[[0.60, -1.07, 1.87, -0.20, -0.52, 1.20],
 [-0.97, -0.46, 0.96, -0.79, 1.44, -0.51],
 [1.85, -1.33, -0.10, -1.60, -1.33, -2.11],
 [1.02, 1.89, 0.73, 0.94, -1.69, 1.77],
 [-1.39, -2.02, -0.18, -1.22, 1.27, 0.49],
 [0.67, 0.92, -0.86, -0.10, -0.64, -1.97]] -0.20

[[-0.9, -1.1, -0.8, -2.2, -0.1, -2.5, -0.8, -1.4, 2.1, -0.8, -1.6, -1.2, -2.2],
 [-0.4, 0.3, -0.6, -0.3, 0.2, 1.8, -0.3, 2.5, -0.2, -0.1, -0.3, -0.8, -0.6],
 [-0.7, -0.6, -0.9, -0.8, 0.1, -1.7, -1.1, -0.2, 0.6, -0.7, -1.0, -1.0, -0.7],
 [-1.6, -1.7, -1.7, -1.5, 0.6, -1.4, -1.5, 1.2, 0.2, -1.0, -1.3, -1.9, -1.5],
 [-1.0, -0.4, -0.8, 0.2, 0.4, 0.7, -0.9, 0.6, -1.7, 0.2, 0.2, -1.3, 0.6],
 [-0.8, -0.7, -0.9, -2.0, -0.3, -2.3, -0.8, -0.4, 1.9, -0.6, -1.4, -0.8, -1.8],
 [0.2, -0.1, 0.6, -0.7, -0.2, -1.9, 0.2, -1.5, 2.5, 0.0, -0.5, 0.7, -0.6]] -1.6

[[1.146, 0.394, -0.823, 1.315, 1.123, 2.950, 0.381, 1.655, -1.056, 0.548, 2.413, 0.555, 1.647, -0.069, 0.638, 1.495],
 [-0.551, 0.958, -0.823, -0.221, 1.587, 1.681, 0.255, 0.344, 1.014, 0.045, -0.554, 1.098, 1.975, 0.031, 2.017, 1.807],
 [1.428, 2.143, 2.579, 1.315, 0.792, 2.225, 1.321, 2.272, -0.578, 2.257, 1.989, 0.654, -0.240, 1.643, 0.232, 0.870],
 [0.957, 0.394, -1.132, 1.181, 1.255, 2.769, 0.631, 1.655, -0.578, 0.447, 2.413, 0.406, 1.483, -0.170, 0.638, 1.807],
 [0.580, 0.394, -1.286, 1.048, 1.388, 2.406, 0.945, 1.501, -0.419, 0.347, 2.272, 0.406, 1.401, -0.170, 0.638, 2.119],
 [-0.645, 0.676, -0.049, 0.447, 2.051, 2.225, 1.133, 0.421, 1.174, 0.347, 1.000, 0.308, 1.319, 0.031, 0.962, 2.640],
 [1.428, 0.958, 2.425, 1.114, 0.195, -0.496, 0.193, 0.499, 1.492, 2.056, 1.000, 0.752, 0.416, 2.247, -0.093, 0.142],
 [-0.456, 1.014, -0.668, -0.221, 1.719, 2.043, 0.130, 0.421, 0.855, 0.347, -0.413, 1.000, 2.221, 0.132, 2.179, 2.119],
 [1.805, 1.183, 1.033, 0.914, 0.593, -1.404, 1.509, 0.884, 2.766, 0.045, -0.413, 1.346, 0.662, 1.038, 1.611, 0.246],
 [1.240, 0.845, 1.961, 1.048, 0.063, -0.859, 0.067, 0.113, 2.289, 2.458, 1.000, 0.258, 0.498, 2.146, 0.151, -0.066],
 [1.146, 0.450, 0.260, 1.715, 0.858, 3.132, 0.130, 1.578, -1.693, 0.648, 2.413, 1.098, 1.729, 0.233, 0.638, 1.079],
 [0.863, 1.240, -0.204, 0.714, 1.123, -0.315, 1.446, 1.270, 1.970, -0.156, -0.554, 1.692, 0.744, 0.636, 0.881, 0.038]] -0.069

[[-4.7, 12.3, -4.9, 0.2, -2.6, -3.9, 15.3],
 [-5.5, 1.1, -1.7, 2.2, -0.1, -1.2, 6.9],
 [-4.4, 7.5, -13.5, 1.5, 4.8, 14.1, 17.2],
 [1.5, -0.7, -14.3, -0.2, 2.2, 8.0, 4.3],
 [9.5, -12.4, -7.4, 5.4, -1.1, 19.0, -15.7],
 [5.2, 17.1, 3.4, 5.5, -2.5, 8.6, 4.5],
 [24.9, 4.0, 4.2, 27.0, 15.9, 6.0, 1.5],
 [2.3, -0.9, -12.3, -8.2, 1.9, 7.9, 10.8],
 [25.8, 5.4, -0.6, 3.5, 4.3, -8.9, -25.6]] -2.6

[[-3.7, 0.2, 10.5, -5.7, 7.5, -22.8, 5.0, -17.7],
 [-17.1, 0.6, -13.3, -10.1, 7.0, -12.5, -6.6, -5.1],
 [-3.7, 0.2, -5.1, -16.5, 4.1, 11.9, -2.1, 6.1],
 [-19.9, 5.0, -12.1, -7.7, 11.7, -11.0, -5.7, -11.6],
 [-3.5, 0.5, 11.6, -5.1, 7.9, -23.1, 5.7, -18.9],
 [-9.9, -12.8, 6.8, -26.0, 21.3, -7.9, -12.1, 0.0]] -22.8

[[34.688, -110.297, -38.833, 81.250, -1.544, 7.130],
 [78.999, -186.062, -106.714, -193.107, -85.870, -151.561],
 [27.617, 176.359, -86.176, -17.700, -52.631, -28.313],
 [71.375, -222.410, -75.480, -218.917, 66.690, 152.728],
 [-86.940, 251.687, 12.859, 24.394, 41.775, -31.250],
 [-107.224, -208.212, -139.904, -75.653, 8.224, -99.984]] 81.250

[[0.17, 0.12, -0.17, 0.18, 0.11, -0.01],
 [0.07, 0.08, -0.04, 0.08, 0.06, 0.01],
 [0.11, 0.05, -0.08, 0.07, 0.09, 0.02],
 [0.08, 0.09, -0.05, 0.11, 0.05, 0.01],
 [0.16, 0.13, -0.17, 0.16, 0.11, -0.01],
 [0.12, 0.06, -0.09, 0.08, 0.10, 0.02],
 [0.18, 0.10, -0.18, 0.18, 0.13, -0.01],
 [0.18, 0.10, -0.18, 0.16, 0.13, 0.00]] 0.18

[[0.14, 0.12, 0.14, 0.22, 0.14, 0.17, 0.11, 0.01, 0.11, -0.21],
 [0.13, 0.13, 0.13, 0.12, 0.14, 0.13, 0.12, 0.11, 0.12, 0.09],
 [0.09, 0.12, 0.11, 0.23, 0.19, 0.08, 0.07, 0.14, 0.22, -0.15],
 [0.15, 0.13, 0.13, 0.11, 0.12, 0.13, 0.17, 0.19, 0.13, 0.20],
 [0.12, 0.11, 0.15, 0.15, 0.23, 0.13, 0.15, 0.11, 0.13, 0.00]] 0.01
---
array([ 0.8, -1.1,  1.0,  0.0,  0.1,  0.0]) ⇒ 1.0, -1.1

array([-0.05, -0.15,  0.16, -0.08]) ⇒ 0.16, -0.15

array([ 0.148, -0.071, -0.086, -0.142, -0.005]) ⇒ 0.148, -0.142

array([ 0.3, -1.2, -0.4, -1.3, -1.2,  1.2]) ⇒ 1.2, -1.3

array([[-0.80, -0.87, -0.97,  0.11],
       [-1.31, -0.80, -0.62,  2.05]]) ⇒ 2.05, -1.31

array([ 0.05,  0.13,  0.07, -0.15]) ⇒ 0.13, -0.15

array([[ 1.8, -0.6, -1.2, -0.1],
       [ 0.8,  1.0,  1.0, -1.1]]) ⇒ 1.8, -1.2

array([[-0.004,  0.024, -0.016,  0.026, -0.005],
       [-0.128, -0.099,  0.140, -0.113,  0.101]]) ⇒ 0.140, -0.128
